Here is a tiny trained network, its code and every weight. The questions are about switching its units off for an input and a class, where a switched-off unit gives its printed mean instead of its output.

import numpy as np


def w(rows, s, z=0):
    codes = np.array(rows[::2]) - 128.0
    scale = np.full(codes.shape[1], s)
    scale[-1] = z or s
    return codes * scale


def f(y):
    return np.maximum(y, 0)


def log_softmax(a):
    a = a - a.max(-1, keepdims=True)
    return a - np.log(np.exp(a).sum(-1, keepdims=True))


def net(x, mask):
    res = np.array(x, float).reshape(1, 8) / 4 @ E
    y = f(res @ A[0][:, :-1].T + A[0][:, -1])
    res = res + np.where(mask, y, B[0][:, -1]) @ B[0][:, :-1]
    return log_softmax(res[-1] @ U[:, :-1].T + U[:, -1])


A, B = {}, {}
E = w([
[129,139,108,116,109,143,134,117,120,120],'x0',
[90,138,83,154,143,107,124,135,79,83],'x1',
[112,90,157,119,128,106,114,128,148,116],'x2',
[100,63,53,50,237,133,148,27,59,200],'x3',
[135,163,97,114,155,125,191,126,138,100],'x4',
[114,103,159,133,166,108,114,139,124,119],'x5',
[217,193,75,118,149,4,57,109,153,77],'x6',
[92,133,138,97,2,121,103,111,199,212],'x7',
],0.0083)
A[0] = w([
[183,174,146,246,82,137,116,203,174,109,40],'N1',
[146,162,117,106,99,29,96,130,187,153,122],'N2',
[131,66,108,132,163,139,139,1,78,194,49],'N3',
[136,125,137,200,132,110,149,188,124,68,97],'N4',
[129,146,175,169,68,150,105,193,195,102,3],'N5',
[42,74,160,141,83,182,194,151,126,174,99],'N6',
],0.0085,0.0043)
B[0] = w([
[50,202,138,63,179,139,168,116,108,83,254],'N1',
[130,133,171,215,158,160,133,93,74,68,214],'N2',
[82,173,101,55,105,128,114,187,149,86,226],'N3',
[41,69,146,64,91,75,171,164,64,154,199],'N4',
[42,36,46,76,228,115,99,184,135,156,231],'N5',
[159,175,195,180,114,184,118,103,110,1,250],'N6',
],0.008,0.0097)
U = w([
[48,134,56,1,81,108,102,193,153,201,3],'0',
[110,141,104,139,76,100,128,139,120,155,253],'1',
[103,153,121,142,82,109,127,130,91,175,216],'2',
[157,186,132,215,119,134,91,120,101,92,36],'3',
],0.0078,0.0056)

Each question gives the input, the list of numbers given to net, and the class t.
The units are the neurons (one row each of A and B). Each row of codes is followed by its name. A weight is (code - 128) times the scale printed after its matrix; where a second scale follows, it is the last column's (A, B and U).
mask holds one flag per neuron, in row order. A switched-off neuron (its flag False) gives its mean, the last column of its row in B, instead of its output. The means were averaged over made-up inputs and are rounded, as every weight is.
A unit's drop is (log p(t) with every unit on - log p(t) with that unit switched off) / (log p(t) with every unit on - log p(t) with every unit switched off).
The circuit of an input: a set's keep is (log p(t) with only the set's units on - log p(t) with every unit switched off) / (log p(t) with every unit on - log p(t) with every unit switched off). Starting from all 6 units, units are removed one at a time, each time the one whose removal leaves the highest keep (on an exact tie, the one counted first), for as long as the keep stays at least 0.8.
circuit, biggest first: the units of the circuit, biggest drop first
unit that matters most: the unit with the biggest drop
k most important neurons: the k neurons with the biggest drops, biggest first
drop of u: that unit's drop, to one decimal
input [-5,1,3,-8,-8,-4,8,-8], class 0: unit that matters most -> N4
input [0,-3,-2,-8,4,-2,-8,2], class 0: 4 most important neurons -> [N5 N2 N1 N4]
input [6,2,-2,-6,-1,-1,-4,-5], class 0: circuit, biggest first -> [N4 N2]
input [2,-3,-7,6,0,6,-8,-7], class 3: 3 most important neurons -> [N6 N5 N4]
input [3,-4,3,5,5,7,5,6], class 2: 2 most important neurons -> [N2 N5]
input [-2,-4,-2,-7,-8,1,6,3], class 0: 3 most important neurons -> [N5 N6 N1]
input [0,1,7,-3,-7,0,8,-8], class 2: 2 most important neurons -> [N4 N6]
input [-2,2,-1,7,-2,4,-1,-6], class 0: 2 most important neurons -> [N3 N6]
input [6,0,3,-7,3,6,3,-1], class 0: 4 most important neurons -> [N5 N6 N4 N1]
input [1,3,-7,-4,7,-1,5,-6], class 2: 3 most important neurons -> [N4 N6 N5]
input [-5,3,7,-6,3,-2,2,5], class 0: 3 most important neurons -> [N5 N6 N1]
input [-8,-5,-5,-4,2,-4,-8,3], class 3: 2 most important neurons -> [N6 N4]
input [2,1,3,4,-1,-3,7,8], class 2: 2 most important neurons -> [N6 N2]
input [-7,-6,4,3,0,0,-7,-4], class 3: unit that matters most -> N6
input [-7,-5,1,4,-2,5,-6,-3], class 3: 4 most important neurons -> [N6 N5 N4 N1]
input [-8,-4,1,6,3,1,-8,-1], class 3: 3 most important neurons -> [N6 N5 N4]
input [-4,1,8,2,-6,7,6,5], class 3: drop of N2 -> 0.6
input [7,7,6,-8,-2,-2,2,-8], class 0: drop of N4 -> 0.1
input [-7,6,1,2,-3,-5,8,4], class 3: drop of N6 -> -0.1
input [-7,3,6,-5,-7,2,-4,-3], class 0: unit that matters most -> N5
input [-4,2,5,-3,6,7,-8,2], class 3: drop of N6 -> 1.3
